Below is a small trained network, with its code and all its weights. Each question gives an input and a class and asks what happens when units are switched off, that is, made to give their printed mean instead of their output.

import numpy as np


def w(rows, s, z=0):
    codes = np.array(rows[::2]) - 128.0
    scale = np.full(codes.shape[1], s)
    scale[-1] = z or s
    return codes * scale


def norm(h):
    return h / np.sqrt((h * h).mean(-1, keepdims=True) + 1e-5)


def f(y):
    return np.maximum(y, 0)


def log_softmax(a):
    a = a - a.max(-1, keepdims=True)
    return a - np.log(np.exp(a).sum(-1, keepdims=True))


def net(x, mask):
    res = np.array(x, float).reshape(1, 6) / 4 @ E
    u = 0
    for l in range(3):
        y = f(norm(res) @ A[l][:, :-1].T + A[l][:, -1])
        res = res + np.where(mask[u : u + 13], y, B[l][:, -1]) @ B[l][:, :-1]
        u += 13
    return log_softmax(norm(res)[-1] @ U[:, :-1].T + U[:, -1])


A, B = {}, {}
E = w([
[128,127,128,128,127],'x0',
[3,115,59,154,45],'x1',
[135,130,54,186,245],'x2',
[129,128,128,128,128],'x3',
[127,129,129,133,127],'x4',
[35,75,180,128,203],'x5',
],0.0026)
A[0] = w([
[85,95,147,165,118,75],'L0N1',
[45,117,90,141,120,147],'L0N2',
[153,110,183,81,154,106],'L0N3',
[124,253,173,101,176,234],'L0N4',
[95,41,162,144,174,40],'L0N5',
[151,165,56,154,152,66],'L0N6',
[79,101,184,104,153,94],'L0N7',
[199,43,185,153,116,144],'L0N8',
[176,171,106,128,66,188],'L0N9',
[81,141,86,128,102,156],'L0N10',
[199,107,111,152,169,27],'L0N11',
[172,125,146,129,164,118],'L0N12',
[126,102,71,173,196,11],'L0N13',
],0.0052,0.0011)
B[0] = w([
[154,110,144,89,69,180],'L0N1',
[172,74,113,86,146,252],'L0N2',
[113,194,184,125,60,189],'L0N3',
[204,89,222,109,93,201],'L0N4',
[89,230,145,64,104,202],'L0N5',
[159,44,93,223,124,198],'L0N6',
[142,46,161,221,50,198],'L0N7',
[94,164,169,108,116,193],'L0N8',
[101,197,124,95,255,221],'L0N9',
[126,110,12,141,121,218],'L0N10',
[111,69,167,120,131,190],'L0N11',
[105,73,160,119,103,187],'L0N12',
[114,217,124,106,119,215],'L0N13',
],0.0037,0.0029)
A[1] = w([
[146,147,125,66,90,164],'L1N1',
[93,244,36,119,86,105],'L1N2',
[168,84,80,196,116,55],'L1N3',
[154,123,130,199,172,158],'L1N4',
[87,95,111,179,196,31],'L1N5',
[182,178,197,114,200,218],'L1N6',
[86,110,120,126,205,237],'L1N7',
[42,202,3,93,106,138],'L1N8',
[118,207,218,89,187,148],'L1N9',
[214,186,146,138,100,240],'L1N10',
[159,204,131,118,23,95],'L1N11',
[137,185,127,49,121,22],'L1N12',
[128,130,71,172,84,4],'L1N13',
],0.0051,0.002)
B[1] = w([
[81,83,112,140,190,178],'L1N1',
[116,137,159,164,175,205],'L1N2',
[213,138,118,64,69,161],'L1N3',
[113,71,95,120,95,172],'L1N4',
[118,159,196,157,178,158],'L1N5',
[73,103,32,128,71,235],'L1N6',
[163,196,85,114,103,195],'L1N7',
[105,160,212,134,193,255],'L1N8',
[185,253,65,186,95,217],'L1N9',
[28,72,79,127,126,210],'L1N10',
[120,162,131,195,213,184],'L1N11',
[185,170,91,150,167,148],'L1N12',
[112,185,120,146,108,156],'L1N13',
],0.0042)
A[2] = w([
[121,120,134,174,118,164],'L2N1',
[92,52,130,113,92,123],'L2N2',
[106,135,172,143,224,79],'L2N3',
[156,215,85,161,142,179],'L2N4',
[95,129,155,76,206,90],'L2N5',
[141,90,117,154,133,89],'L2N6',
[96,142,69,132,138,139],'L2N7',
[71,154,207,197,90,251],'L2N8',
[154,142,100,201,156,200],'L2N9',
[142,117,164,152,122,47],'L2N10',
[153,3,88,114,96,234],'L2N11',
[93,140,76,119,120,89],'L2N12',
[171,112,195,97,102,113],'L2N13',
],0.0068,0.0014)
B[2] = w([
[115,179,119,122,148,156],'L2N1',
[254,117,37,116,75,167],'L2N2',
[103,102,199,93,120,178],'L2N3',
[186,99,71,131,65,253],'L2N4',
[101,130,180,189,164,162],'L2N5',
[80,138,157,93,144,139],'L2N6',
[126,173,165,146,105,211],'L2N7',
[135,102,132,113,194,243],'L2N8',
[137,97,161,95,105,212],'L2N9',
[91,152,174,179,162,133],'L2N10',
[5,14,183,9,163,181],'L2N11',
[182,169,170,155,133,184],'L2N12',
[83,171,86,193,156,144],'L2N13',
],0.0053,0.0054)
U = w([
[207,179,77,154,52,200],'0',
[49,159,234,167,201,140],'1',
[89,5,117,34,102,2],'2',
],0.014,0.00093)

Each question gives the input, the list of numbers given to net, and the class t.
The units are the neurons (one row each of A and B). Each row of codes is followed by its name. A weight is (code - 128) times the scale printed after its matrix; where a second scale follows, it is the last column's (A, B and U).
mask holds one flag per neuron, layer by layer. A switched-off neuron (its flag False) gives its mean, the last column of its row in B, instead of its output. The means were averaged over made-up inputs and are rounded, as every weight is.
A unit's drop is (log p(t) with every unit on - log p(t) with that unit switched off) / (log p(t) with every unit on - log p(t) with every unit switched off).
unit that matters most: the unit with the biggest drop
top k neurons: the k neurons with the biggest drops, biggest first
k most important neurons of layer l: the k neurons of layer l with the biggest drops, biggest first
drop when u is switched off: that unit's drop, to one decimal
input [-8,-7,7,-5,1,0], class 2: top 2 neurons => L0N9, L0N4
input [3,1,6,1,3,0], class 0: top 3 neurons => L0N6, L0N13, L1N7
input [8,6,7,-3,1,0], class 0: top 3 neurons => L0N6, L1N3, L0N9
input [-4,7,1,-4,-7,4], class 1: 2 most important neurons of layer 0 => L0N4, L0N6
input [-8,-2,-4,-1,-5,0], class 0: unit that matters most => L1N9
input [-7,7,0,-6,-8,-8], class 1: top 3 neurons => L1N8, L0N9, L1N2
input [1,-5,-8,4,2,1], class 1: 3 most important neurons of layer 0 => L0N13, L0N4, L0N5
input [-6,0,7,-8,7,1], class 0: top 2 neurons => L0N13, L1N7
input [2,1,-5,4,-1,-8], class 1: top 2 neurons => L1N11, L1N2
input [4,-6,1,1,-8,0], class 2: 4 most important neurons of layer 0 => L0N4, L0N5, L0N13, L0N9
input [5,7,-1,-4,6,0], class 1: 2 most important neurons of layer 1 => L1N8, L1N6
input [-1,-4,5,-1,5,1], class 0: top 3 neurons => L1N9, L0N13, L0N7
input [-5,0,3,1,5,-8], class 2: top 3 neurons => L0N6, L2N11, L1N9
input [6,-2,2,1,-3,-8], class 2: most important neuron of layer 0 => L0N6
input [0,-1,2,3,-8,-7], class 2: drop when L2N11 is switched off => 0.2
input [-1,-4,4,-4,-5,-3], class 2: drop when L2N11 is switched off => 0.2
input [8,-8,7,-5,-5,-8], class 2: drop when L2N11 is switched off => 0.2
